Below is a small trained network, with its code and all its weights. Each question gives an input and a class and asks what happens when units are switched off, that is, made to give their printed mean instead of their output.

import numpy as np


def w(rows, s, z=0):
    codes = np.array(rows[::2]) - 128.0
    scale = np.full(codes.shape[1], s)
    scale[-1] = z or s
    return codes * scale


def f(y):
    return np.maximum(y, 0)


def log_softmax(a):
    a = a - a.max(-1, keepdims=True)
    return a - np.log(np.exp(a).sum(-1, keepdims=True))


def net(x, mask):
    res = np.array(x, float).reshape(1, 6) / 4 @ E
    y = f(res @ A[0][:, :-1].T + A[0][:, -1])
    res = res + np.where(mask, y, B[0][:, -1]) @ B[0][:, :-1]
    return log_softmax(res[-1] @ U[:, :-1].T + U[:, -1])


A, B = {}, {}
E = w([
[124,117,132,129],'x0',
[97,114,138,123],'x1',
[104,4,57,2],'x2',
[183,141,168,94],'x3',
[121,121,136,131],'x4',
[113,139,71,165],'x5',
],0.0096)
A[0] = w([
[111,104,70,208,93],'N1',
[129,63,84,98,233],'N2',
[45,95,111,113,153],'N3',
[164,132,153,37,35],'N4',
[169,142,192,69,61],'N5',
[180,153,167,128,235],'N6',
[154,153,102,113,115],'N7',
[138,99,79,112,136],'N8',
[108,75,37,74,77],'N9',
[119,155,224,170,249],'N10',
[66,134,174,193,245],'N11',
[207,182,127,107,229],'N12',
[103,96,42,125,98],'N13',
[155,116,213,129,21],'N14',
[137,68,164,78,55],'N15',
[113,127,87,96,17],'N16',
[177,193,32,57,199],'N17',
[191,134,122,28,164],'N18',
[79,139,18,94,102],'N19',
[113,97,191,179,254],'N20',
[128,147,169,26,40],'N21',
[128,191,192,139,131],'N22',
[177,84,95,19,245],'N23',
[117,215,147,201,148],'N24',
[212,178,40,206,160],'N25',
[168,185,197,153,203],'N26',
[132,131,78,91,12],'N27',
[149,100,128,140,237],'N28',
[107,170,64,139,93],'N29',
[132,162,196,129,81],'N30',
[143,108,145,8,136],'N31',
],0.012,0.0035)
B[0] = w([
[201,180,53,170,158],'N1',
[91,74,178,49,215],'N2',
[138,193,180,99,180],'N3',
[121,64,93,233,170],'N4',
[180,29,32,118,159],'N5',
[173,185,216,61,179],'N6',
[72,105,170,122,135],'N7',
[117,93,171,71,172],'N8',
[149,85,170,63,220],'N9',
[201,202,164,102,211],'N10',
[162,201,141,181,191],'N11',
[92,90,171,80,177],'N12',
[187,181,97,54,181],'N13',
[189,119,70,92,152],'N14',
[86,93,96,128,178],'N15',
[168,84,133,95,151],'N16',
[69,90,192,104,173],'N17',
[74,2,100,211,196],'N18',
[198,140,84,32,186],'N19',
[169,209,224,185,176],'N20',
[116,89,60,215,168],'N21',
[199,177,122,72,188],'N22',
[78,34,133,141,247],'N23',
[165,195,76,127,219],'N24',
[60,205,128,180,187],'N25',
[190,177,158,96,208],'N26',
[181,80,95,99,152],'N27',
[84,126,204,119,157],'N28',
[158,161,62,160,147],'N29',
[213,106,148,84,166],'N30',
[75,68,109,193,215],'N31',
],0.0066,0.014)
U = w([
[130,203,237,193,254],'0',
[254,113,153,83,117],'1',
[54,114,185,112,168],'2',
[69,89,109,249,14],'3',
[170,196,69,252,28],'4',
],0.0083,0.0035)

Each question gives the input, the list of numbers given to net, and the class t.
The units are the neurons (one row each of A and B). Each row of codes is followed by its name. A weight is (code - 128) times the scale printed after its matrix; where a second scale follows, it is the last column's (A, B and U).
mask holds one flag per neuron, in row order. A switched-off neuron (its flag False) gives its mean, the last column of its row in B, instead of its output. The means were averaged over made-up inputs and are rounded, as every weight is.
A unit's drop is (log p(t) with every unit on - log p(t) with that unit switched off) / (log p(t) with every unit on - log p(t) with every unit switched off).
The circuit of an input: a set's keep is (log p(t) with only the set's units on - log p(t) with every unit switched off) / (log p(t) with every unit on - log p(t) with every unit switched off). Starting from the 12 units with the biggest drops (on a tie, the unit counted first), units are removed one at a time, each time the one whose removal leaves the highest keep (on an exact tie, the one counted first), for as long as the keep stays at least 0.8.
units of the circuit, in order: the units of the circuit, biggest drop first
most important unit: the unit with the biggest drop
k most important neurons: the k neurons with the biggest drops, biggest first
drop when u is switched off: that unit's drop, to one decimal
input [-7,8,1,-8,1,4], class 1: units of the circuit, in order -> (N19; N13)
input [-8,-1,0,-8,8,4], class 4: most important unit -> N1
input [8,2,-8,-6,6,2], class 4: 3 most important neurons -> (N24; N1; N2)
input [-5,-2,-2,-1,-6,-4], class 0: 3 most important neurons -> (N19; N9; N13)
input [-2,5,6,2,-8,8], class 2: 3 most important neurons -> (N17; N23; N10)
input [-4,-1,-6,1,-4,-7], class 1: 4 most important neurons -> (N30; N22; N14; N5)
input [-1,3,5,-2,-8,-6], class 2: 2 most important neurons -> (N2; N9)
input [8,5,-1,-5,-3,-7], class 0: drop when N12 is switched off -> 0.0
input [8,-7,2,-7,-5,-4], class 2: drop when N10 is switched off -> 0.3
input [-6,3,1,-3,-4,-1], class 2: drop when N10 is switched off -> 0.4
input [-4,0,1,0,7,-4], class 2: drop when N1 is switched off -> 0.1
